Here is a tiny trained network, its code and every weight. The questions are about switching its units off for an input and a target symbol, where a switched-off unit gives its printed mean instead of its output.

import numpy as np


def w(rows, s, z=0):
    codes = np.array(rows[::2]) - 128.0
    scale = np.full(codes.shape[1], s)
    scale[-1] = z or s
    return codes * scale


def f(y):
    return y / 2 * (1 + np.tanh(0.7978845608 * (y + 0.044715 * y**3)))


def softmax(a):
    e = np.exp(a - a.max(-1, keepdims=True))
    return e / e.sum(-1, keepdims=True)


def log_softmax(a):
    a = a - a.max(-1, keepdims=True)
    return a - np.log(np.exp(a).sum(-1, keepdims=True))


def net(x, mask):
    ids = ['αβδθλξπστφψω'.index(c) for c in x.split()]
    T = len(ids)
    res = E[ids] + P[:T]
    r = res
    for j in range(3):
        rows = slice(3 * j, 3 * j + 3)
        q, k, v = (r @ M[0][rows].T for M in (Q, K, V))
        z = softmax(np.where(np.tri(T) > 0, q @ k.T / 3**0.5, -1e9)) @ v
        o = O[0][rows]
        res = res + np.where(mask[j], z, o[:, -1]) @ o[:, :-1]
    y = f(res @ A[0][:, :-1].T + A[0][:, -1])
    res = res + np.where(mask[3:15], y, B[0][:, -1]) @ B[0][:, :-1]
    return log_softmax(res[-1] @ U[:, :-1].T + U[:, -1])


Q, K, V, O, A, B = {}, {}, {}, {}, {}, {}
E = w([
[47,97,74,138],'α',
[79,129,116,116],'β',
[77,127,119,115],'δ',
[133,89,152,82],'θ',
[89,145,140,106],'λ',
[132,108,109,252],'ξ',
[70,133,112,123],'π',
[82,56,87,123],'σ',
[32,148,78,145],'τ',
[111,138,155,93],'φ',
[120,59,125,98],'ψ',
[41,194,112,134],'ω',
],0.014)
P = w([
[75,116,158,47],'0',
[116,150,63,64],'1',
[48,101,183,75],'2',
[119,151,60,96],'3',
[44,92,199,121],'4',
[116,149,62,128],'5',
[36,86,216,166],'6',
[114,151,57,164],'7',
[32,78,233,221],'8',
[120,156,53,186],'9',
[38,73,237,254],'10',
[96,149,38,216],'11',
],0.0078)
Q[0] = w([
[167,156,61,87],'head 1',
[2,89,98,129],'head 1',
[132,129,177,150],'head 1',
[103,108,147,114],'head 2',
[124,172,164,132],'head 2',
[120,143,111,115],'head 2',
[180,151,142,138],'head 3',
[89,117,89,134],'head 3',
[120,132,119,126],'head 3',
],0.056)
K[0] = w([
[50,89,196,117],'head 1',
[188,128,155,254],'head 1',
[162,144,76,115],'head 1',
[125,109,152,166],'head 2',
[91,164,173,99],'head 2',
[138,155,117,141],'head 2',
[180,159,86,115],'head 3',
[100,128,194,128],'head 3',
[131,120,140,131],'head 3',
],0.044)
V[0] = w([
[216,137,175,128],'head 1',
[103,251,171,116],'head 1',
[172,82,148,87],'head 1',
[161,148,163,131],'head 2',
[146,87,129,144],'head 2',
[104,117,154,123],'head 2',
[179,141,66,131],'head 3',
[137,149,145,116],'head 3',
[134,148,121,128],'head 3',
],0.024)
O[0] = w([
[219,181,192,145,20],'head 1',
[158,251,75,47,68],'head 1',
[99,167,210,185,110],'head 1',
[107,111,92,153,67],'head 2',
[89,189,126,135,135],'head 2',
[172,151,94,110,159],'head 2',
[75,90,67,176,4],'head 3',
[156,97,133,122,108],'head 3',
[134,104,110,133,98],'head 3',
],0.016,0.018)
A[0] = w([
[203,103,101,152,179],'neuron 1',
[182,188,193,205,73],'neuron 2',
[167,182,183,106,130],'neuron 3',
[51,160,113,151,105],'neuron 4',
[190,235,206,166,188],'neuron 5',
[119,80,153,185,2],'neuron 6',
[125,122,96,166,150],'neuron 7',
[134,154,193,210,135],'neuron 8',
[158,255,125,125,134],'neuron 9',
[72,147,187,81,56],'neuron 10',
[130,139,146,144,137],'neuron 11',
[132,120,23,154,6],'neuron 12',
],0.0091,0.0046)
B[0] = w([
[113,134,151,88,122],'neuron 1',
[52,128,107,123,146],'neuron 2',
[74,105,135,149,164],'neuron 3',
[156,106,135,106,148],'neuron 4',
[135,253,82,180,151],'neuron 5',
[98,229,118,147,251],'neuron 6',
[137,116,145,101,123],'neuron 7',
[203,79,101,150,208],'neuron 8',
[162,79,205,124,198],'neuron 9',
[138,129,102,144,245],'neuron 10',
[156,106,108,133,135],'neuron 11',
[193,126,99,229,156],'neuron 12',
],0.023,0.012)
U = w([
[85,5,137,140,48],'α',
[109,156,118,95,212],'β',
[110,151,124,100,173],'δ',
[108,189,94,163,3],'θ',
[119,60,245,94,186],'λ',
[110,124,143,135,63],'ξ',
[111,162,105,104,125],'π',
[2,127,166,149,75],'σ',
[129,130,58,149,9],'τ',
[138,205,179,119,146],'φ',
[144,51,198,235,194],'ψ',
[196,120,142,130,50],'ω',
],0.0041,0.0036)

Each question gives the input, a string of symbols that net reads in full, and the target symbol t.
The units are the heads (3 rows each of Q, K, V and O) and the neurons (one row each of A and B). Each row of codes is followed by its name. A weight is (code - 128) times the scale printed after its matrix; where a second scale follows, it is the last column's (O, A, B and U).
mask holds one flag per unit, heads first, then neurons. A switched-off unit (its flag False) gives its mean, the last column of its rows in O or B, instead of its output. The means were averaged over made-up inputs and are rounded, as every weight is.
A unit's drop is (log p(t) with every unit on - log p(t) with that unit switched off) / (log p(t) with every unit on - log p(t) with every unit switched off).
The circuit of an input: a set's keep is (log p(t) with only the set's units on - log p(t) with every unit switched off) / (log p(t) with every unit on - log p(t) with every unit switched off). Starting from the 12 units with the biggest drops (on a tie, the unit counted first), units are removed one at a time, each time the one whose removal leaves the highest keep (on an exact tie, the one counted first), for as long as the keep stays at least 0.8.
units of the circuit, in order: the units of the circuit, biggest drop first
unit that matters most: the unit with the biggest drop
top k neurons: the k neurons with the biggest drops, biggest first
heads that matter: for each layer, one digit per head in row order, 1 if its drop is at least 0.15 and else 0, layers parted by /
drop of u: that unit's drop, to one decimal
input ψ λ ψ σ λ ψ σ λ ψ α ψ π, target ψ: heads that matter -> 100
input ψ ψ τ σ λ ψ ψ ψ σ ψ, target σ: heads that matter -> 100
input α ψ ψ φ σ σ ψ α φ δ, target φ: units of the circuit, in order -> [neuron 5; head 1; neuron 9]
input ψ ω ψ σ α σ λ θ, target λ: heads that matter -> 100
input ψ ψ α ξ θ λ, target λ: unit that matters most -> neuron 6
input ψ σ α, target σ: units of the circuit, in order -> [head 1; neuron 6]
input σ φ τ σ φ ψ λ ψ σ λ ω α, target ω: heads that matter -> 100
input ψ σ τ τ δ θ τ, target θ: units of the circuit, in order -> [neuron 5; head 1]
input δ ψ ψ α β α δ φ τ ψ, target τ: units of the circuit, in order -> [head 1; neuron 12]
input ψ ψ λ σ α ψ λ α δ, target α: top 2 neurons -> [neuron 6; neuron 5]
input σ ω λ β λ σ σ α, target σ: units of the circuit, in order -> [head 1; neuron 6; neuron 8]
input ψ ω φ β α ψ, target α: units of the circuit, in order -> [head 1; neuron 6]
input λ ψ ψ ψ θ σ ω, target σ: top 2 neurons -> [neuron 6; neuron 8]
input σ σ σ φ α δ, target α: units of the circuit, in order -> [head 1; neuron 6]
input λ ω α τ ψ λ λ τ ψ φ, target ψ: units of the circuit, in order -> [head 1]
input τ θ σ λ ψ, target λ: units of the circuit, in order -> [neuron 9; head 1; neuron 6; head 2]
input β α τ λ ω, target λ: top 2 neurons -> [neuron 9; neuron 6]
input π ψ α λ λ, target λ: units of the circuit, in order -> [neuron 9; head 1; neuron 6]
input ψ σ ψ φ ψ ψ λ λ λ λ τ, target λ: units of the circuit, in order -> [neuron 9; head 1; neuron 6; head 3]
input ψ ψ ω τ ψ ω α θ λ φ, target λ: top neuron -> [neuron 9]
input α λ ψ σ σ ω ψ, target ω: top 2 neurons -> [neuron 9; neuron 12]
input π ψ λ ψ α ω σ λ θ ψ, target θ: units of the circuit, in order -> [neuron 5; head 1; neuron 9]
input ω δ σ ψ ψ σ π ω ψ φ δ, target φ: top 3 neurons -> [neuron 5; neuron 9; neuron 8]
input θ ψ β ψ ψ ψ τ ψ φ, target ψ: drop of head 1 -> 1.7
input α σ ψ α, target ψ: drop of neuron 3 -> 0.0
